Below are the code and all the weights of a small trained network. Each question names an input and a class and asks about switching units off, where a switched-off unit gives its printed mean instead of its output.

import numpy as np


def w(rows, s, z=0):
    codes = np.array(rows[::2]) - 128.0
    scale = np.full(codes.shape[1], s)
    scale[-1] = z or s
    return codes * scale


def f(y):
    return y / 2 * (1 + np.tanh(0.7978845608 * (y + 0.044715 * y**3)))


def log_softmax(a):
    a = a - a.max(-1, keepdims=True)
    return a - np.log(np.exp(a).sum(-1, keepdims=True))


def net(x, mask):
    res = np.array(x, float).reshape(1, 5) / 4 @ E
    y = f(res @ A[0][:, :-1].T + A[0][:, -1])
    res = res + np.where(mask, y, B[0][:, -1]) @ B[0][:, :-1]
    return log_softmax(res[-1] @ U[:, :-1].T + U[:, -1])


A, B = {}, {}
E = w([
[48,223,22,110,79,39,160],'x0',
[124,123,125,133,118,144,138],'x1',
[223,37,15,87,60,137,134],'x2',
[137,142,142,145,74,203,236],'x3',
[116,216,159,100,20,242,1],'x4',
],0.0062)
A[0] = w([
[184,49,212,152,147,149,116,134],'neuron 0',
[128,38,105,160,216,36,225,108],'neuron 1',
[135,67,106,233,187,54,254,61],'neuron 2',
[171,82,51,57,120,151,153,94],'neuron 3',
[224,89,199,145,171,169,113,83],'neuron 4',
[66,164,70,107,86,61,147,97],'neuron 5',
[197,94,75,24,88,131,165,90],'neuron 6',
[33,185,204,212,155,141,175,158],'neuron 7',
[177,83,63,74,84,141,114,89],'neuron 8',
[55,150,58,122,97,58,164,126],'neuron 9',
[170,70,160,140,192,141,101,166],'neuron 10',
[38,179,213,160,199,117,117,161],'neuron 11',
[191,88,89,55,60,123,104,76],'neuron 12',
[122,105,128,55,168,49,20,214],'neuron 13',
[87,202,64,100,96,78,150,50],'neuron 14',
[136,138,180,154,18,166,179,253],'neuron 15',
[58,171,214,152,132,116,157,126],'neuron 16',
],0.0064,0.0024)
B[0] = w([
[174,153,171,231,77,46,179,186],'neuron 0',
[75,234,137,120,107,206,82,254],'neuron 1',
[30,216,128,137,142,254,21,241],'neuron 2',
[42,66,152,60,219,82,170,171],'neuron 3',
[147,147,184,183,30,53,205,179],'neuron 4',
[167,141,164,182,43,28,228,182],'neuron 5',
[66,23,169,29,184,101,194,178],'neuron 6',
[184,48,148,27,185,111,173,215],'neuron 7',
[69,89,164,78,189,88,98,171],'neuron 8',
[174,167,150,183,66,82,191,194],'neuron 9',
[146,173,131,180,51,129,127,173],'neuron 10',
[159,70,142,44,185,92,126,217],'neuron 11',
[63,102,185,28,118,139,140,171],'neuron 12',
[173,196,7,137,166,173,135,189],'neuron 13',
[142,119,181,146,73,40,148,176],'neuron 14',
[141,188,11,129,163,224,95,197],'neuron 15',
[116,50,139,57,207,88,125,183],'neuron 16',
],0.0053,0.0065)
U = w([
[82,2,169,23,202,103,147,61],'0',
[46,182,137,142,107,197,61,104],'1',
[184,103,169,225,45,56,183,64],'2',
[172,124,58,139,170,161,137,252],'3',
],0.0079,0.0036)

Each question gives the input, the list of numbers given to net, and the class t.
The units are the neurons (one row each of A and B). Each row of codes is followed by its name. A weight is (code - 128) times the scale printed after its matrix; where a second scale follows, it is the last column's (A, B and U).
mask holds one flag per neuron, in row order. A switched-off neuron (its flag False) gives its mean, the last column of its row in B, instead of its output. The means were averaged over made-up inputs and are rounded, as every weight is.
A unit's drop is (log p(t) with every unit on - log p(t) with that unit switched off) / (log p(t) with every unit on - log p(t) with every unit switched off).
The circuit of an input: a set's keep is (log p(t) with only the set's units on - log p(t) with every unit switched off) / (log p(t) with every unit on - log p(t) with every unit switched off). Starting from the 12 units with the biggest drops (on a tie, the unit counted first), units are removed one at a time, each time the one whose removal leaves the highest keep (on an exact tie, the one counted first), for as long as the keep stays at least 0.8.
circuit, biggest first: the units of the circuit, biggest drop first
top k neurons: the k neurons with the biggest drops, biggest first
drop when u is switched off: that unit's drop, to one decimal
input [7,-2,4,2,6], class 2: circuit, biggest first => [neuron 5; neuron 2]
input [0,3,-2,8,1], class 3: top 3 neurons => [neuron 15; neuron 2; neuron 1]
input [6,-3,3,2,-1], class 2: circuit, biggest first => [neuron 5; neuron 9]
input [-3,8,-8,-8,6], class 0: circuit, biggest first => [neuron 11; neuron 7]
input [-8,2,8,-1,8], class 0: circuit, biggest first => [neuron 12; neuron 6]
input [8,-7,8,-5,-1], class 0: top neuron => [neuron 6]
input [-8,-2,0,-1,7], class 2: top 3 neurons => [neuron 4; neuron 0; neuron 2]
input [-4,1,-3,5,-6], class 1: circuit, biggest first => [neuron 2; neuron 1]
input [-8,2,-5,6,5], class 2: top 2 neurons => [neuron 4; neuron 0]
input [1,-5,-3,8,1], class 3: top 2 neurons => [neuron 15; neuron 6]
input [-7,-6,5,3,-2], class 2: top 3 neurons => [neuron 0; neuron 4; neuron 10]
input [3,0,-2,-7,5], class 3: top 3 neurons => [neuron 2; neuron 13; neuron 1]
input [-6,5,6,1,-8], class 1: drop when neuron 2 is switched off => 0.5
input [8,-7,7,-2,-3], class 2: circuit, biggest first => [neuron 5]
input [-6,-5,4,4,-1], class 2: drop when neuron 10 is switched off => 0.1
input [-4,4,-2,6,-6], class 1: drop when neuron 2 is switched off => 0.4
